[[-22  -7  23 -23 -17 -27  -5]
 [-10   2  -9   7  -2   3  -7]
 [ -2   0  31 -35   4  14  16]
 [ -1  -8   3  -4  10  -4 -15]
 [  4 -26   3 -31 -32  -7   2]
 [ -9 -42  23 -16 -26   0   7]
 [  3  -5  10   4  11  -1   8]
 [ 13 -14  -2 -27   0  -6  10]]
:
[[-22  23 -17  -5]
 [-10  -9  -2  -7]
 [ -2  31   4  16]
 [ -1   3  10 -15]
 [  4   3 -32   2]
 [ -9  23 -26   7]
 [  3  10  11   8]
 [ 13  -2   0  10]]

[[ 12 -15  48  27 -12  10  -4  31  -6  -1   0  24  39]
 [  9 -39 -26   6 -35 -35 -32   1 -30  15 -27 -41  -3]]
:
[[ 12  48 -12  -4  -6   0  39]
 [  9 -26 -35 -32 -30 -27  -3]]

[[-25   9  -7 -10 -11  45   8 -13]
 [ 14 -25 -28 -10  10 -39 -26  20]
 [ 16  -3 -10   7 -14  -5  12  19]]
:
[[-25  -7 -11   8]
 [ 14 -28  10 -26]
 [ 16 -10 -14  12]]

[[ -7 -11  -2  -5  -1   7  -9 -44  -9]
 [ -7   6   4  -7  22   2  -3   0  10]
 [  3 -17 -19   6 -13  14 -13  33 -18]
 [ -2   0  22   8  22  -6  29  -7  19]
 [  4  18   5  10  36  -1  23 -21  27]
 [-11   0  21  -1  26  -5  22 -31   9]
 [ -9  -1  15  -8   7  -2  10   4  12]
 [-12   3 -18 -12 -14  16 -11  -9 -22]]
:
[[ -7  -2  -1  -9  -9]
 [ -7   4  22  -3  10]
 [  3 -19 -13 -13 -18]
 [ -2  22  22  29  19]
 [  4   5  36  23  27]
 [-11  21  26  22   9]
 [ -9  15   7  10  12]
 [-12 -18 -14 -11 -22]]

[[-39  35  34  47   1  37  -8  33  44  32 -37 -14]
 [  0  47  19  29  21  41  13  39 -10 -30 -35 -11]]
:
[[-39  34   1  -8  44 -37]
 [  0  19  21  13 -10 -35]]

[[-12  -6  -6   2  13]
 [-32  16  -6  13   7]
 [-32  30 -17  15  26]
 [-22  38  -9  22  43]
 [-13  43 -16  27  34]
 [-18  35 -22  27  30]
 [ 19  -9   9 -10   5]]
:
[[-12  -6  13]
 [-32  -6   7]
 [-32 -17  26]
 [-22  -9  43]
 [-13 -16  34]
 [-18 -22  30]
 [ 19   9   5]]

[[ 17  12 -31  44  37]
 [-18  20 -13 -12  42]
 [ 36 -17 -13  32 -18]
 [-17   6  38 -38 -18]
 [ 23 -33  -3  16 -45]]
:
[[ 17 -31  37]
 [-18 -13  42]
 [ 36 -13 -18]
 [-17  38 -18]
 [ 23  -3 -45]]
---
[[-11  -7 -13  35  39]
 [ 33   4  15 -38   7]]
:
[-11   4]

[[ -3  11 -36  -5 -18]
 [ 12   4  -5  -9 -12]
 [-24  12  16  -7  -1]
 [  0  11   0  10  13]
 [ 29  -9   1   5   9]]
:
[-3  4 16 10  9]

[[23 17 24]
 [14 35 13]]
:
[23 35]

[[-8 37]
 [ 0 30]]
:
[-8 30]

[[35 43]
 [ 2 22]]
:
[35 22]

[[-45 -28]
 [ -9  -2]
 [-21 -23]]
:
[-45  -2]

[[  9  -1   7 -14]
 [-19  13   6 -12]
 [-33  12  18   0]
 [-25 -40  41  -1]]
:
[ 9 13 18 -1]

[[  4  15  -5 -20]
 [ 33 -43  18 -18]
 [ 41 -49  31 -34]
 [ 23  -9  22 -35]]
:
[  4 -43  31 -35]

[[-21  39]
 [-39 -29]]
:
[-21 -29]
---
[[-10   1   0   3   9 -11 -46  17]
 [ 25   5  11  -6  -9   4  18  -1]]
:
[[25  5 11 -6 -9  4 18 -1]]

[[  4   2  -2   5   3   8  -2 -19   8  -6]
 [ -1   0 -19 -35  -2   9  -5  -4   6  -5]
 [  6 -14   5  13  -4  15  -7  -9  40  14]
 [  7  -7  35  -9  14  -5  -4   1  -4   9]
 [ 14   3 -12  16  10  -3  -1   3  -2  -3]
 [ 13   0  17   5   7   3 -16   5   5  -3]
 [  8  -7 -10   0  -5  -8   3   5  13   5]
 [ -2   7 -11  15   7  -6  -9 -12   1   9]]
:
[[ -1   0 -19 -35  -2   9  -5  -4   6  -5]
 [  7  -7  35  -9  14  -5  -4   1  -4   9]
 [ 13   0  17   5   7   3 -16   5   5  -3]
 [ -2   7 -11  15   7  -6  -9 -12   1   9]]

[[  2 -29 -25 -11 -48]
 [ 31  30  -8  16  22]
 [ 29  31  14  24 -22]
 [-31 -34   6 -22 -28]]
:
[[ 31  30  -8  16  22]
 [-31 -34   6 -22 -28]]

[[  1  20 -23 -23  23  -2]
 [  1  15 -40 -12  30 -11]
 [-12  26 -23  24   8  16]
 [  4  23 -23 -17 -14  25]
 [  1  23 -23 -16 -15  23]
 [ 10  20 -33 -15   4  16]
 [-12  16 -23 -16  20 -14]
 [-10  -9 -23  13   9  16]
 [-14  20 -15  16   9  16]
 [  1  20 -23 -16 -14  25]
 [  1  20 -23 -16  28  -6]]
:
[[  1  15 -40 -12  30 -11]
 [  4  23 -23 -17 -14  25]
 [ 10  20 -33 -15   4  16]
 [-10  -9 -23  13   9  16]
 [  1  20 -23 -16 -14  25]]

[[ 11  49   7 -40  -1  -1  -4]
 [-11  49  -9  16   2   0   5]
 [  6  49 -12  30  14   2 -29]
 [ 32  49   9   3  10   1 -41]]
:
[[-11  49  -9  16   2   0   5]
 [ 32  49   9   3  10   1 -41]]

[[-18 -18 -13  -3  19  -1  -7  44  18  -7  28 -35]
 [-18  -8 -13 -13  19  -1  -7  44  29  -7 -17 -35]
 [ 16 -18 -13 -13  19  -1  -7  44  18  -7 -21 -35]
 [ 22  21  -9 -13  19   1  -7  44  18  -7  14 -35]]
:
[[-18  -8 -13 -13  19  -1  -7  44  29  -7 -17 -35]
 [ 22  21  -9 -13  19   1  -7  44  18  -7  14 -35]]

[[ -4 -26  19 -24 -28   5 -21 -30 -23  46 -38  -8  41  26]
 [-49   0 -21  -7 -43 -16 -35 -40 -16  -2 -38 -48   2 -22]]
:
[[-49   0 -21  -7 -43 -16 -35 -40 -16  -2 -38 -48   2 -22]]

[[-14  -5  27  23  12   9   4  -5 -11  -4]
 [ 12  20  -2 -19  -1  -2 -28  12 -24  12]
 [ -5  33  16  21  33 -23  30  20 -14  -3]
 [-23 -25  22  40   9  18  22 -31 -20 -27]]
:
[[ 12  20  -2 -19  -1  -2 -28  12 -24  12]
 [-23 -25  22  40   9  18  22 -31 -20 -27]]
